In the rows, zero is written as 128.
Rows near named flat spaces through zero (a row that begins with a name and a colon came from that space)
nl-zb: [ 95 104 121 134 116 138 114 133 136  80 154 108 137 115 126 163 145 147
 127 156 112 127 132 125 158 155 128 109 104  90  91]
rg-fr: [ 74 127 151 118 109 137 183 127 116  97 163 160 161  92  90 124 176 128
 109 138  95 172 130 134 128 104 129 153  96  82 110]
bc-cm: [108 127 122 124 152 147 126 128 137 148 163 123 134 127 133 140 140 153
 138 143 132 141 128 135 114 142  92 104 112 104 115]
mb-sz: [147 113 122 127 193 169 138  88 133 153 112  67 181 148 155 132 117  75
  81  75 138 194 145  62 152  96  68  65 166  90 217]
rg-fr: [149 119 135 142 201 138 165 120 175 163 137 122 182 166 164 172 141 111
 160 110 150 167 133  91 104 151  90 125 127 126 126]
mb-sz: [137 108 149 134 114 114 157 168 159 126 106 100 121 121 124 146 110 126
 121 132  93  79 124  83 149 153 136 164 119 130 117]
bc-cm: [137 129 145 154 116 109 192 124 125  97 130 137 135 157 142 119 112  86
 122 101 105 133 119  91 143 101 142 173 136 150 123]
bc-cm: [ 99 145 141 121 100 116 144 125  98 149 141 164  97  87 111  93 138 145
 109  94 133 107 106 148 117 105 108 153 144 157 154]
rg-fr: [ 82  98 150 118 120 137 166 144 154  70 134 111 189  92  92 172 183 129
 109 158  79 160 150  97 161 142 149 154  81  51 105]
mb-sz: [138 126 140 122 114 144 120 112  97 171 116 143 105  92 126  90 100 103
  85  67 155 122 102 129 125  95  76  79 188 162 184]
nl-zb: [134 141 101 119 125  94  45 119 124 127  86 128 105 111 133 142 152 169
 150 121 170  86 138 164 134 159 169 152 142 165 159]
mb-sz: [107 116 114 145 182 144 118  83 142 116 171 153 185 139 163 182 179 130
 161 106 182 193 127 140 117 150  87  89 134 121 114]
bc-cm: [107  78 125 167 119 149 120  98 127  62 167 123 151 120 166 179 124  97
 114  87 151 145 103 101 180 147  79  53 164 130 100]
bc-cm: [133 106 132 147 112 126 138 110 124  66 115 125 159 133 135 146 128  83
 112 109 124 152 129 103 166 117 149 119 144 124 124]
zq-br: [138 138 164  86 124 127 142 158 134 215  76 145 121  62  82  96 136 136
  97 101 129 101 124 127  94 117 113 155 144 141 192]
rg-fr: [100 125 148 128  95 112 159 139 120 107 130 143 122  94 107 123 144 132
 110 115 105 109 118 120 143 121 137 170 123 131 129]
mb-sz: [128 145 125 121 119 115 106 123 119 136 130 180 122 119 118 123 150 146
 159 138 158 131 123 182  94 133 150 139 125 154 105]
bc-cm: [113 100 128 137 136 151 102 125 143 134 166 153 138 105 143 172 139 144
 150 127 168 132 106 151 116 170  77  61 138 133  81]
nl-zb: [146 122 149 115 121 143 151 138 125 153 101 118 132 111 110 103 105  95
  91 111 112 133 127 103 129 102 116 114 145 120 161]
nl-zb: [129 133 125 129 115 118 129 132 121 116 120 118 115 134 125 117 119 128
 122 132 113 114 131 123 139 121 146 146 125 130 133]
zq-br: [170  96 140 143 130 127 115 144 162 136  99 128 136 129 148 166 102 104
 143 114 152 101 114 109 131 167 121 100 155 162 104]
zq-br: [172 127 108 120 129 146  70 140 129 154 112 110  99 151 134 116  81 130
 141 165 144 111 132 154 112 141 132  66 135 133 109]
nl-zb: [137 136 116 118 160 140 129 146 149 155 134  85 127 160 132 129 116 148
 140 171 105 128 148 115 117 140 125 128  94  93 122]
bc-cm: [148 140 105 118 122 133  98 136 113 130 108  71  92 156 127  94  85 131
 108 157 100 107 146 119 146 111 149 116 121 109 153]
zq-br: [ 81 157 119 130 106 101 163 100  86  66 138 118 128 133 114  93 161 128
  96 114  86 149 146 115 166  73 171 205 110 106 173]
rg-fr: [122 129 134 130 140 130 148 128 134 141 138 129 134 129 132 130 132 129
 128 119 126 132 125 117 122 128 110 134 127 127 133]
bc-cm: [181 130 132 144  87 125 152 147 116 100 110 123  99 182 128  88  53  74
 124 159  91 115 125 119 134  97 176 124 129 144  84]
zq-br: [ 86  73 167  98 112 172 125 129 140 110 112 143 202  17  74 171 188 108
  72 107 133 176 129 119 151 138  93  64 140  64 145]
rg-fr: [101 119 148 124 127 135 174 150 147 122 152 131 148 115 109 143 149 139
 129 153  94 137 130 115 123 137 123 151  91  92  95]
nl-zb: [175 130 152 124 134 152 176 145 132 179 116 130 128 152 123  89  73  77
 112 125 111 143 120 106  98  94 107 102 141 132 129]
nl-zb: [122 145 121 110 111  99  98 126 112 123  81 114 112 101 108 111 148 147
 108 114 125  99 143 132 147 119 170 179 134 137 188]
rg-fr: [156 118 146 172 109 108 190 133 138  90 142 157 129 177 158 136  91  77
 152 114 117 122 104 101 132 124 143 154 137 174  66]
mb-sz: [150  96 156 131 110 152 149 130 130 123 109 139 152 106 119 129 103  70
  96 101 129 147 113 105 139 113 108  78 161 129 126]
mb-sz: [163 119 144 117 120 152 126 117 121 131 101 170 165 118 107 117 122  74
 120 125 150 180 129 151 105 102 140  78 150 127 119]
zq-br: [ 97 142  98 150 113 113  73  84  87 105 177 181  92 122 159 130 146 161
 157  99 191 120 100 193 123 135 109 102 157 184 111]
nl-zb: [ 88 110 121 139 145 125  86  88 128 114 150 167 156  80 149 183 191 153
 143  74 198 143 111 153 135 163  87 101 160 153 140]
zq-br: [ 65 152 112 120 129 134 134 100  93 112 185 142 125 116 117 108 171 164
 121 134 122 163 133 159 124 102 112 137 104  96 138]
zq-br: [106 110 140 108 130 151 121 135 134 145 125 117 144  79 105 138 147 138
 100 124 125 135 130 121 134 135  97  99 129  95 150]
bc-cm: [136 133  91 134 107 144  92 126  90 111 133  37  60 165 145  78  50 127
  80 142  87  91 134 100 181  98 118  81 139 107 164]
rg-fr: [128 129 112 115 167 152 103 118 134 157 133  97 140 135 135 134 133 141
 125 135 138 150 143 125 122 133  99  90 125  98 155]
mb-sz: [ 87 124 123 152 114  94 140 145 137 105 158 102  87 123 151 152 133 177
 136 117 107  56 112 100 163 164 115 186 115 148 119]
zq-br: [113 134 113 120 138 146 114 125 121 134 153 112 121 135 126 120 128 148
 128 154 121 140 136 141 123 126 114 103 110  98 123]
bc-cm: [110 135 129 131 118 136 135 133 113 154 166 140  91 119 132 107 111 148
 125 123 129 107 106 142 115 124  86 110 133 142 118]
zq-br: [ 99 147  75 144  92 120  26  69  58  78 170 170  75 124 153 110 135 160
 145 114 194 125 109 218 139 120 131  71 163 174 118]
mb-sz: [100 143 105 142 129 106 125 112 111  98 144  93 104 146 148 123 134 152
 120 116 112 108 134 110 163 122 133 167 122 128 158]
mb-sz: [125 146 102 130 144 121 124 105 115  87 123  90 142 171 135 119 137 121
 123 145 106 160 160 115 152 103 168 153 108  95 154]
rg-fr: [131 139 122 128 141 142 134 117 119 141 151 142 129 148 133 113 121 123
 137 137 135 155 127 145 106 113 114 105 125 124 115]
nl-zb: [145 119 154 108 111 151 154 150 129 145 106 131 141 108  92 105 111  97
  99 142 102 144 131 120 117 105 131 109 125 102 127]
nl-zb: [181 155 115 117  94  78  61 127 101 146  32 125  71 119 124  85  98 124
 116  90 156  56 130 145 139 114 193 173 179 208 205]
rg-fr: [135 139 113 135 113 127 105  93  88 110 124 141 114 135 137  98 114 104
 112  98 150 144 122 146 139  92 132 104 163 152 157]
[150 116 149 112 132 163 157 153 143 158 125 122 146 128 105 116 102 101
 114 158 102 152 132 116 107 117 113  89 114  91 107]  nl-zb
[148 149 137 119 130 110 124 150 140 182 120 175 105 125 122 119 129 154
 169 139 153  98 116 168  74 147 137 158 123 173 103]  rg-fr
[122 107 106 147 134 131  95 128 139 102 144  82 113 144 159 160 111 145
 133 134 129 100 126 107 164 162 111  98 130 123 114]  nl-zb
[131 156 106 112 160 124 110 128 134 149 127 115 130 157 125 122 146 160
 155 169 126 141 155 150 103 132 153 153  93 106 132]  mb-sz
[161 144 154 100 152 135 153 167 155 230 106 146 119 118 108 105 113 139
 141 138 130 110 124 135  64 134 107 143 122 142 135]  zq-br
[145 144 127 141  81 113 141 137  91 128 124 116  57 146 134  67  60 112
 100 111 102  74 107 118 145  91 132 140 153 170 142]  bc-cm
[195 159 163 106 139 125 181 125 106 231  49 134 115 123 114  40  75  58
  70  43 131 128 120  87  98  47 107 151 196 182 252]  nl-zb
[146 102 156 125 165 131 150 169 193 188 111 116 150 111 135 178 132 142
 149 123 134  96 121  90 108 186  90 137 124 134 118]  mb-sz
[152 152 137 119 132 117 141 124 118 165 104 157 123 132 120  96 123 114
 131 109 141 133 126 141  98 102 140 153 143 159 155]  nl-zb
[ 74 135 139 120 161 161 191 120 132 139 205 154 172 126 114 133 175 144
 137 153 109 201 132 137  94 114  82 122  81  66  94]  bc-cm
[ 66 142 154 105 131 163 209 145 127 144 211 176 158 110  81 111 173 153
 136 187  84 193 131 160  74 106 101 137  56  54  63]  rg-fr
[146 111 158 116  91 146 137 163 132 156 120 159 113  93  98 114  98 114
 119 143 123 107 107 145 104 133 116  92 135 137  88]  mb-sz
[150 127 108 122 160 133  77 110 134 145  99 103 139 135 144 142 131 129
 131 115 161 136 142 128 132 139 124  99 149 131 169]  rg-fr
[105 134 122 143 191 122 162 126 161 170 169 100 133 152 169 159 146 166
 152 106 133 118 124  89 119 158  68 159 115 130 145]  bc-cm
[125 112 142 134 133 121 143 151 156 145 128 120 124 114 136 155 127 142
 135 119 125  92 116 104 131 161 107 144 127 140 118]  mb-sz
[136  73 142 132 115 146  98 133 151  97  97 109 161  84 127 180 128 100
 103 107 142 123 122  99 170 161 113  69 158 117 127]  zq-br
[117 134 103 117 163 154 100 136 137 169 162  82 106 146 141 128 115 174
 137 164 124 120 137 132 116 149  84  88 105  94 127]  bc-cm
[113 126 162 116 135 142 183 129 140 138 145 195 185 103  97 137 174 110
 141 134 131 189 126 148  84 117 125 138 108 109  93]  zq-br
[161 122 139 134 134 138 145 126 126 162 110 116 119 136 143 108  85  90
 104  88 134 122 114  97 129 108  95 101 167 153 161]  nl-zb
[146 140 138 128 147 108 133 129 143 169 112 166 132 126 136 136 142 134
 158 105 162 118 119 142  93 142 128 159 141 173 133]  rg-fr
[ 86 101 152 155  53 147 145 111  78  96 197 207  91  70 128 111 108 107
 101  76 153 118  61 162 137 109  60  56 179 175  76]  bc-cm

Rows near named flat spaces through zero (a row that begins with a name and a colon came from that space)
rpng: [103 106  96 141  95  95 151 134 124 136 128 126 122 149  96 111 105  43
 150 146  99 138 141 150 138 144  84 107 104 112 187]
ldgn: [152 160 118 111 124 101  77  95 118 114 146 150 120 103 138 132  99 135
 116 117 144 141 119 162 105 102  83 137 116 138 160]
jmhh: [123 115 160 115 160 185 111 138 127 143 144 115 151 149 145 154 129 152
 133 155 125 133  81 141 166 127 153 145 135 144 101]
zhjq: [104  94 101 151 109 149 127 150 107 143 124 113 139 149 107 135 109  94
 106 157 111 129 132 128 158 137 114 102 118 106 153]
ldgn: [123 150 141 149 105  81 117 101 132  65 105 109  98 125 131 139  90  24
 187 150 131 186  95 180 133  96 133 132 142 191 124]
gpdj: [152  97 164 151 176 166 107 171 160 111 171 108 163 136 114 136 117 130
 138 107 141 151  90  73 157 130 162 105  93 115  95]
rpng: [131 112 138 125 111 146 136 141 149 123 133 115 133 181 123 169 123  72
 168 161 127 157  90 158 183 116 155 150 138 164 117]
rpng: [140 135 136 128 108  97  69 108 106  89 148 155 157  65 103 108  80 173
  83  93 154 113 127 141 103 138  77  98  95  89 157]
gpdj: [123 101 101 126 119 125 168 150 142 116 107 127 161 146 106 179 143 130
 125 116 149 110 149 107 148 144 163 139 164 112 105]
gpdj: [163 135 138 137 147 136 112 117 142 139 145 120 133  99 122 101 121 175
 138  88 132  93 130 115 105 130 130 120 118 118 134]
gpdj: [143 149 120  69 159 110  73 100  96 155 169 171 105 141 131 112 133 139
  76 133 124 131 105 119 109 106  90 154 103 128 166]
ldgn: [145 134  68 116 196 113 148 120 137 159 130 125 125 126 136 146 143 131
 138  95 128 108 159  92  87 119 120 146 151 118 149]
gpdj: [115 136 121  70 202 107 106 142 122 126 177 178 134 150 154 154 145 107
  94 137 138 196 106  93 118 115  86 150  93 117 135]
mdjb: [110 168 180 127 123 168 122 144 136 143 145 149 105 116 207 100 157 177
 119 159 121 187 132 150 120 120  92 122  83 136 103]
zhjq: [126 154 128  82 192 147 135  84 119 188 131 124 116 125 165 120 143 168
 165 136 100  90 107 170 100 126 118 177 160 157 147]
mdjb: [173 143 104 125 112 119 134 107 156 135 124 124 132 124 123 153 124 150
 159  96 147  95 142 152 119 115 137 153 156 142 138]
jmhh: [140 111 140 152  79 157 140 147 167  92 117 114 194 113 122 195  99 166
 164 116 168 119 124 184 173 144 143 129 151 123 102]
zhjq: [126 134 117 145 109 108 117 141 130  81 120 142 144  99 134 153 116 135
  99 113 162 159 152 117 118 123 112 108 122 110 114]
zhjq: [169 115  78  93 127  91  85  97 104 136 143 140 119 164  68 148 109  89
  95 115 135  91 108 110 135 103 139 156 146 134 172]
mdjb: [121 165 204 148  96 152 167 114 167 131 111 112 117  89 179  84 140 179
 211 131 114 124 127 203 117 147 129 131 126 160  97]
mdjb: [155 153 165 172 105  79 134 122 156  62 109 117  96  85 118  82 130 112
 153  80 148 143 146  89  91 119 166  99 119 145  86]
gpdj: [149 192 225 144 114 123  81  89 131 106 140 129  69  71 171  30 125 164
 150 121 118 151  99 155  85 107 121 111  83 172 105]
ldgn: [125 133 117 143  87 103 101 130 112 101 128 143 118 116 119 120 109 106
  91 132 138 154 143 127 123 118  97 102 102 115 146]
ldgn: [161 135 116  82 105  87 106  86 103 125 121 161 130 112  80 118 138 191
  75  85 151  47 138 111 104 135 149 155 159 112 136]
zhjq: [155 113 107 109 138 132 113  99 128 128 124 111 163 136  95 180  97 134
 154 115 143  77  95 166 150 124 156 164 180 147 139]
rpng: [113 114 157 118 132 136 134 136 131 109 127 124 143 145 122 146 128 109
 144 146 130 142  94 138 158 135 155 139 137 144 102]
mdjb: [ 55 141 178 138 102 126 126 114  77  89  85 131 122  77 156  93 120 145
 102 169 116 145 122 167 117 151 114 102 133 131  99]
gpdj: [178 135 104 162  72 145 189 135 185 152  92 101 118 141 126 145 163 167
 175  92 142  74 187 127 130 125 185 144 174 141 103]
ldgn: [ 95  99 165 117 104 162 151 156 120 132 120 136 155 143 119 128 154 169
 101 149 126 111 121 119 165 165 157 124 130 106  91]
zhjq: [133  95  85 102 111 133 105 110  92 158 130 129 153 153  74 151 104 131
  93 136 122  64 115 146 155 138 125 143 152 109 175]
ldgn: [110 161 191  90  87 157  69 127  93 126 154 183 118 117 174 105 143 206
  46 169 139 166 106 157 138 121  87 129  81 123 110]
rpng: [180 135 101 123  90 116  45  93 109 122 152 132 125 133  93 146  73 114
 101 123 146 113 100 165 142  89 105 135 121 142 180]
jmhh: [194 151 133 105 112 118 116 135 179 136 174 163 126 141 132 136 147 165
 132  86 159 137 139 114 123 110 118 149  95 124 132]
rpng: [112 139 102 113 168 143 138 128 116 153 118 127 111 147 166 152 152 121
 119 152 120 149 135 119 119 110 128 149 150 144 121]
rpng: [151 141 120 130 130 117 122  94 126 138 115 109 105 124 118 114 119 119
 156 117 119  95 121 145 113 114 145 143 154 156 141]
mdjb: [120 128 142 137 101  96 100 122 105  61 106 131 121 121 109 142 112  88
  99 136 151 157 110 116 138 112 157 119 141 147  97]
rpng: [222 150  95 131 114 100 106  99 163 138 143 129 117 113  95 122 123 170
 136  50 157  67 156 104  94 102 145 143 138 128 151]
zhjq: [110 147 160  64 178 147 198 135 160 198 149 161 120 152 179 103 206 188
 164 131 100 117 138 127 109 159 119 175 121 124 115]
jmhh: [125 143 161 135  39  95 164 132 146  88  96 150 113 120 122 111 156 142
 126 120 147 130 161 136 129 142 151 125 132 131  91]
mdjb: [159 107 111 164 123 111  95 125 129  91 128  97 133 129  79 140  84  72
 135 108 141 125 109 107 142 109 157 107 133 138 135]
jmhh: [121 153 110 174 146  92  90 105 107  79 111 106 108  70 142 115  76  79
 134 121 132 169 133 138  85 101  92  91 121 142 145]
gpdj: [147 141 160  90 145 153  55 112  97 161 175 145  89 169 135  97 131 120
  86 166 108 149  68 123 147  93 123 146  91 157 143]
rpng: [109 100 170 120 131 157 148 128 116 137 107  96 110 185 106 121 150  84
 153 172  98 111  74 122 178 133 214 151 164 174  85]
ldgn: [136 143 136 104 102 119  86 104 108 100 126 150 142 111 128 155 109 160
  96 131 156 125 109 164 134 117 120 145 142 136 124]
jmhh: [ 88 129  75 122 136 107 141  92  73 144  78 117 113 114 124 129 122 113
 107 148 107  90 152 146 100 132 117 135 181 129 156]
mdjb: [101 123 142 127 109 127 151 103 113 123  91 110 138 113 119 126 117 133
 159 142 115  89 117 179 134 151 145 139 170 144 123]
ldgn: [137 113 129 164 123 164 131 148 142 139 129  99 134 134 127 128 121 128
 142 130 122 125 130 122 146 127 143 109 123 126 122]
gpdj: [161 131 130 173 141 152 112 134 155 149 154  98 123 109 132  94 102 131
 165 105 115 125 131 128 116 120 108  97  91 123 154]
mdjb: [168 142 106  87 115 112 125 122 147 123 132 153 120 174 127 188 155 123
 118 122 161 137 125 120 145  95 161 181 159 157 110]
zhjq: [146 124 175 134 112 104 122 117 139  96 129 118 112 132  92  92 124  97
 154 114 126 120  95 113 137 129 176 125 123 153 106]
zhjq: [ 85  84 132 113 163 104 160 142 125 104 128 119 158 156  90 148 114  45
 165 145 113 143  89 123 158 157 144 131 137 127 128]
mdjb: [158 120  91 132 124 131  81 127 120 118 143 125 139 143 111 173  97 107
 102 128 149 138 115 126 147  97 123 131 131 131 147]
jmhh: [102 122  98 177 145 101 115 118  93  87  91  93 115  94 117 122  91  67
 120 131 123 143 138 110 103 117 129  89 145 132 132]
jmhh: [180 127  66 104 107 110  95 102 111 138 123 142 130 142  88 169 126 157
  73  97 159  71 147 107 125 103 148 157 168 122 148]
ldgn: [142 128 167 123  77 103 115  99 124  97 115 125 120 126  88 106 113 118
 144 123 132  96  98 156 143 133 164 137 143 154 118]
zhjq: [124 142 131 145 136 148 116 117 116 146 122 110 108 116 151 107 121 133
 134 142 111 128 127 144 116 117 118 120 127 141 136]
rpng: [115 119  67 122 121  91 129 115 108 146 129 131 112 153 106 132 103  45
 132 148 105 137 137 149 125 120  79 127 123 125 198]
ldgn: [133 128 143 111  86 125 126 114  97 111  87 138 112 136 104 128 166 175
  65 126 147  80 136  91 135 127 204 147 177 138  74]
gpdj: [108  98 112 137 183 148 102 120  96 151 145 105 165  97 107 113  81 138
 124 125 105  92 107 137 121 152  91 101 117  94 174]
zhjq: [171 150 144 148 134 124  99  93 148  80 112  98 140  90 130 162  91 143
 176  97 163 116  99 165 122 101 168 145 172 175  98]
jmhh: [141 140 132 118 124 134 147 134 158 136 135 139 136 132 148 145 144 153
 151 118 139 134 138 143 128 128 124 146 129 131 120]
jmhh: [113 153  70 122 134  77 140  91  92 138  91 134  86 108 132 110 135 104
 108 124 115 110 173 122  72 116 103 132 158 130 162]
jmhh: [126 149 128 129 120 128  71  87  94 110 122 124 136  86 140 139  76 145
 119 140 136 125 103 196 119 111  91 128 139 144 153]
rpng: [ 59 114 163 135 117 157 116 160  96 108 131 143 152 114 156 125 116 132
  86 180 121 183 115 148 153 151  85  92  90 101 116]
mdjb: [ 77 143 176  79 129  86 224 134 144 130 106 175 116 119 148  79 210 166
 143 117 114 119 165 106  92 184 137 148 131 109  86]
gpdj: [142 114 128 131  99 139 145 116 126 132  97 113 142 123  97 134 137 177
 125 109 137  55 138 128 137 145 181 140 175 126 106]
[187  99 122 135  72 121 111 154 157 126 162 143 143 156  61 121 127 140
  98  85 151  96 140  79 157 133 149 112  93  92 140]  rpng
[138  95 141 145 114 158 140 154 145 168 158 121 150 131  96  83 127 161
 131 109 107  84 138 111 142 166 117  97  85  81 154]  ldgn
[146 138 149 143  96 145  91 127 125 132 145 130 117 120 130 100 115 149
 110 131 127 131 122 139 133 118 113 110  95 127 137]  ldgn
[174 131 113 127 124 121 104 131 145 138 157 137 121 139 110 124 127 133
 116 100 139 122 134 101 124 111 124 127 105 119 147]  gpdj
[108 121 129 131 112 122 104 136 105 115 139 146 143 108 121 116 108 136
  87 134 130 140 133 130 127 140  87 100  96  95 147]  rpng
[112 140 100 116 145  61 149 102 124  82  97 128 113 128 123 160 119  45
 163 128 136 157 125 140 109 113 135 151 169 162 127]  ldgn
[109 108 139 125 182 165  77 120  79 142 140 105 128 138 122 120 104 111
  99 163 104 127  72 117 146 118 139 121 127 139 132]  jmhh
[148 155  84 141 116 146 102 126 130 153 137 130 111 130 169 154 116 131
 117 142 134 159 152 158 119  90  78 130 117 136 161]  rpng
[ 85 105 155  78 145 136 177 130 124 159 131 148 162 138 119 118 155 165
 143 139 106  86 115 148 141 184 126 151 138 104 128]  zhjq
[142 120 142 128 147 169 126 135 137 156 138 111 129 148 134 129 140 148
 138 134 119 113 110 120 146 124 157 139 134 140 113]  gpdj
[127 135 164  95 114 146  95 119 119 135 157 158 153 115 137 123 119 189
 105 135 136 120 102 168 140 141  95 137 103 115 137]  ldgn
[110 131 115  77 132 104 153 130 119 132 123 169 128 151 131 149 169 140
  93 133 137 130 143 108 124 137 130 159 143 117 117]  mdjb
[108 165 151 103 125 139 144 117 115 144 105 147  91 129 182 117 179 170
 108 153 123 141 142 133 109 119 138 154 146 152  91]  mdjb
[147 113 115 106 154 109 162  99 140 126 102 108 147 134  89 155 134 132
 173  95 135  57 115 128 127 141 193 170 199 148 112]  ldgn
[ 99 125 121 117 146 136 115 130  95 135 125 136 125 131 141 130 131 126
  90 154 120 142 124 120 127 127 114 125 127 121 130]  rpng
[160 157  95 146 145 114  77  99 113  92 110 114 115  99 143 168 100 125
 109 112 162 143 128 125 103  77 139 134 162 158 118]  jmhh
[136 109  87 146 164 160 114 121 106 177 126  90 120 141 115 122 114 117
 124 135 101  89 126 113 128 118 135 121 144 127 159]  mdjb
[150 115 151 113 150 131 137 155 157 100 141 140 155 140 117 159 155 156
 119  98 163 133 119  72 143 133 181 142 135 121  72]  gpdj
[ 89 104  84 109 159 135 163 179 114 160 137 157 129 169 140 144 176 114
  65 149 119 161 170  54 130 140 108 120 108  80 129]  rpng
[134 153  59  96 128 104 144  88 114 163 103 143 123 117 141 158 134 158
 123 117 132  83 170 166  91 121  94 166 177 127 170]  jmhh
[ 73 142 153 129  98 152 124  98  85 126  88 121 139  85 162 124 107 172
 126 172 115 112 119 218 129 147 101 127 156 138 126]  mdjb
[170 131  50 137 104  69 109 106 112 112 109 135 110 120  80 140 117 109
  81  82 153  91 176  83  94 103 132 123 153 112 160]  jmhh
[154 151 157 117 108 118 125 145 168 103 152 157 122 139 151 141 147 133
 136 117 156 178 127 123 134 111 127 139 100 140 102]  mdjb
[ 93 131 129 130 165 179 197 188 165 153 121 130 131 163 204 172 193 139
 143 159 128 194 160  99 142 130 140 141 131 129  71]  rpng
[150 151  65 120 214 100 127  97 153 127 137 110 141 112 156 191  89  80
 205 104 138 152 119 168  93  96  89 162 160 158 169]  ldgn
[162 139  86 126 145 137  91  97 116 151 129 111 116 135 128 153 105 123
 129 127 129 107 118 147 123  92 127 149 155 153 157]  zhjq
[185 150 100 159 155 187  70 131 133 176 155  98  88 151 166 134 124 135
 113 137 124 150 125 107 128  64 130 127 113 158 139]  mdjb
[228 123  26 118 132  86  95 119 160 127 155 138 144 153  73 202 107 114
 111  55 180  95 157  83 119  83 135 155 150 115 173]  mdjb
[ 79 138 107 174 146 121 109 134  97  78 101 113 140  69 166 149  85 103
 111 147 138 188 145 146 103 120  78  84 125 118 128]  zhjq
